Below is a small trained network, with its code and all its weights. Each question gives an input and a class and asks what happens when units are switched off, that is, made to give their printed mean instead of their output.

import numpy as np


def w(rows, s, z=0):
    codes = np.array(rows[::2]) - 128.0
    scale = np.full(codes.shape[1], s)
    scale[-1] = z or s
    return codes * scale


def f(y):
    return np.maximum(y, 0)


def log_softmax(a):
    a = a - a.max(-1, keepdims=True)
    return a - np.log(np.exp(a).sum(-1, keepdims=True))


def net(x, mask):
    res = np.array(x, float).reshape(1, 7) / 4 @ E
    y = f(res @ A[0][:, :-1].T + A[0][:, -1])
    res = res + np.where(mask, y, B[0][:, -1]) @ B[0][:, :-1]
    return log_softmax(res[-1] @ U[:, :-1].T + U[:, -1])


A, B = {}, {}
E = w([
[187,114,29,95,199,239,99,167],'x0',
[69,116,30,64,87,75,40,28],'x1',
[54,80,91,183,29,232,202,108],'x2',
[134,2,130,105,86,92,92,225],'x3',
[126,128,130,126,128,129,125,129],'x4',
[39,102,66,211,244,75,163,160],'x5',
[75,187,100,2,114,109,210,199],'x6',
],0.0076)
A[0] = w([
[115,118,42,84,109,128,78,80,61],'n0',
[114,137,210,157,122,133,169,165,87],'n1',
[80,124,96,169,198,92,133,139,26],'n2',
[125,52,155,140,68,52,118,172,117],'n3',
[53,194,134,36,121,75,209,192,119],'n4',
[148,205,114,149,159,167,149,45,116],'n5',
[192,80,94,178,181,198,66,98,121],'n6',
[110,114,104,108,121,94,106,69,45],'n7',
[101,223,177,162,123,94,177,33,79],'n8',
[167,186,57,126,180,221,125,106,113],'n9',
[62,82,101,169,43,228,191,129,64],'n10',
[165,163,162,114,167,60,124,133,2],'n11',
[91,120,103,165,169,114,123,145,48],'n12',
[73,117,20,108,119,87,76,73,96],'n13',
[147,93,193,254,119,75,75,64,108],'n14',
[120,112,217,200,92,51,113,66,79],'n15',
[174,139,189,168,175,175,200,194,71],'n16',
[188,15,54,99,134,173,86,210,93],'n17',
[174,163,151,96,182,52,86,154,35],'n18',
[99,34,200,121,67,35,124,167,109],'n19',
[191,119,196,187,170,205,214,220,84],'n20',
[63,78,114,174,56,204,194,127,54],'n21',
[74,116,179,143,60,95,187,93,79],'n22',
[47,97,78,186,223,95,169,141,90],'n23',
[64,105,64,103,101,122,81,58,73],'n24',
[230,155,202,37,17,202,87,89,88],'n25',
[192,145,178,96,190,33,80,157,59],'n26',
],0.0085,0.0044)
B[0] = w([
[122,89,192,103,106,74,108,93,199],'n0',
[113,103,146,98,121,79,110,76,183],'n1',
[152,139,109,181,78,98,123,163,182],'n2',
[103,213,178,131,149,174,130,160,194],'n3',
[147,60,75,57,55,198,171,171,235],'n4',
[117,178,176,142,108,170,94,171,220],'n5',
[112,83,83,58,94,178,200,148,225],'n6',
[125,112,178,111,116,103,119,126,168],'n7',
[55,192,181,132,180,169,137,177,229],'n8',
[31,147,149,114,196,146,198,146,220],'n9',
[186,159,69,137,172,147,63,78,247],'n10',
[138,134,104,126,149,159,100,82,169],'n11',
[147,128,125,165,98,104,130,156,163],'n12',
[149,110,192,112,99,89,110,100,230],'n13',
[140,89,88,59,52,194,160,165,250],'n14',
[85,76,78,71,163,129,196,135,222],'n15',
[135,92,183,98,97,84,103,82,215],'n16',
[39,201,171,127,202,160,153,162,227],'n17',
[186,139,78,140,150,160,78,76,193],'n18',
[71,201,164,138,187,161,139,161,208],'n19',
[140,86,209,92,97,77,96,67,248],'n20',
[181,152,76,140,165,158,70,69,233],'n21',
[133,119,93,133,209,118,134,85,201],'n22',
[171,129,121,209,76,70,146,187,234],'n23',
[147,119,188,104,115,87,99,101,210],'n24',
[144,101,85,254,106,39,181,196,254],'n25',
[175,161,61,140,168,146,77,67,212],'n26',
],0.0092,0.0096)
U = w([
[136,78,213,102,97,78,91,75,96],'0',
[181,153,37,152,170,162,58,75,124],'1',
[146,110,93,246,89,72,159,195,119],'2',
[126,64,68,43,68,202,175,167,100],'3',
[57,132,123,114,199,131,181,132,254],'4',
[68,210,199,151,156,180,114,174,79],'5',
],0.012,0.0062)

Each question gives the input, the list of numbers given to net, and the class t.
The units are the neurons (one row each of A and B). Each row of codes is followed by its name. A weight is (code - 128) times the scale printed after its matrix; where a second scale follows, it is the last column's (A, B and U).
mask holds one flag per neuron, in row order. A switched-off neuron (its flag False) gives its mean, the last column of its row in B, instead of its output. The means were averaged over made-up inputs and are rounded, as every weight is.
A unit's drop is (log p(t) with every unit on - log p(t) with that unit switched off) / (log p(t) with every unit on - log p(t) with every unit switched off).
The circuit of an input: a set's keep is (log p(t) with only the set's units on - log p(t) with every unit switched off) / (log p(t) with every unit on - log p(t) with every unit switched off). Starting from the 12 units with the biggest drops (on a tie, the unit counted first), units are removed one at a time, each time the one whose removal leaves the highest keep (on an exact tie, the one counted first), for as long as the keep stays at least 0.8.
circuit, biggest first: the units of the circuit, biggest drop first
most important unit: the unit with the biggest drop
top k neurons: the k neurons with the biggest drops, biggest first
drop of u: that unit's drop, to one decimal
input [8,-7,4,3,-4,2,-1], class 4: most important unit : n17
input [-8,5,-4,-7,6,-4,4], class 4: top 2 neurons : [n8; n15]
input [-5,7,-3,3,5,8,-3], class 2: top 4 neurons : [n23; n20; n2; n16]
input [-4,-5,-2,2,8,5,-2], class 0: top 3 neurons : [n25; n20; n16]
input [-5,-3,-1,6,-3,2,2], class 5: top 4 neurons : [n19; n3; n6; n25]
input [-8,3,-6,2,-7,-6,-3], class 4: circuit, biggest first : [n15; n19]
input [-2,-7,-7,-5,-7,-7,2], class 0: top 4 neurons : [n20; n16; n10; n21]
input [6,8,-5,7,-2,8,-5], class 0: top 4 neurons : [n13; n25; n0; n24]
input [7,-3,-1,-7,5,8,-2], class 2: top 2 neurons : [n23; n2]
input [-5,4,-2,-2,5,1,-3], class 4: top 4 neurons : [n15; n20; n4; n8]
input [3,-3,-1,8,-7,3,6], class 5: circuit, biggest first : [n17; n15]
input [4,-5,-4,0,2,6,-7], class 3: top 3 neurons : [n6; n25; n14]
input [-2,6,-1,-7,-8,8,-1], class 2: top 2 neurons : [n23; n2]
input [-6,7,-8,-3,-7,8,5], class 1: top 3 neurons : [n26; n18; n25]
input [2,-8,6,-5,1,6,7], class 0: most important unit : n20
input [-3,-5,-8,8,6,-8,-3], class 1: top 2 neurons : [n26; n18]
input [-2,6,-5,7,6,-1,1], class 5: top 3 neurons : [n19; n3; n20]
input [0,-1,5,6,4,2,-3], class 5: top 4 neurons : [n17; n3; n19; n26]
input [-4,4,-5,2,0,0,-5], class 1: top 3 neurons : [n26; n4; n18]
input [5,5,7,-4,2,-5,-8], class 3: circuit, biggest first : [n6]
input [4,-1,-2,-4,-6,-4,3], class 2: drop of n25 : 0.7
input [0,2,6,-7,-7,5,3], class 5: drop of n26 : 0.4
input [4,-4,2,-2,2,-7,6], class 2: drop of n11 : 0.0
input [5,5,4,-1,-1,0,-8], class 3: drop of n6 : 0.9
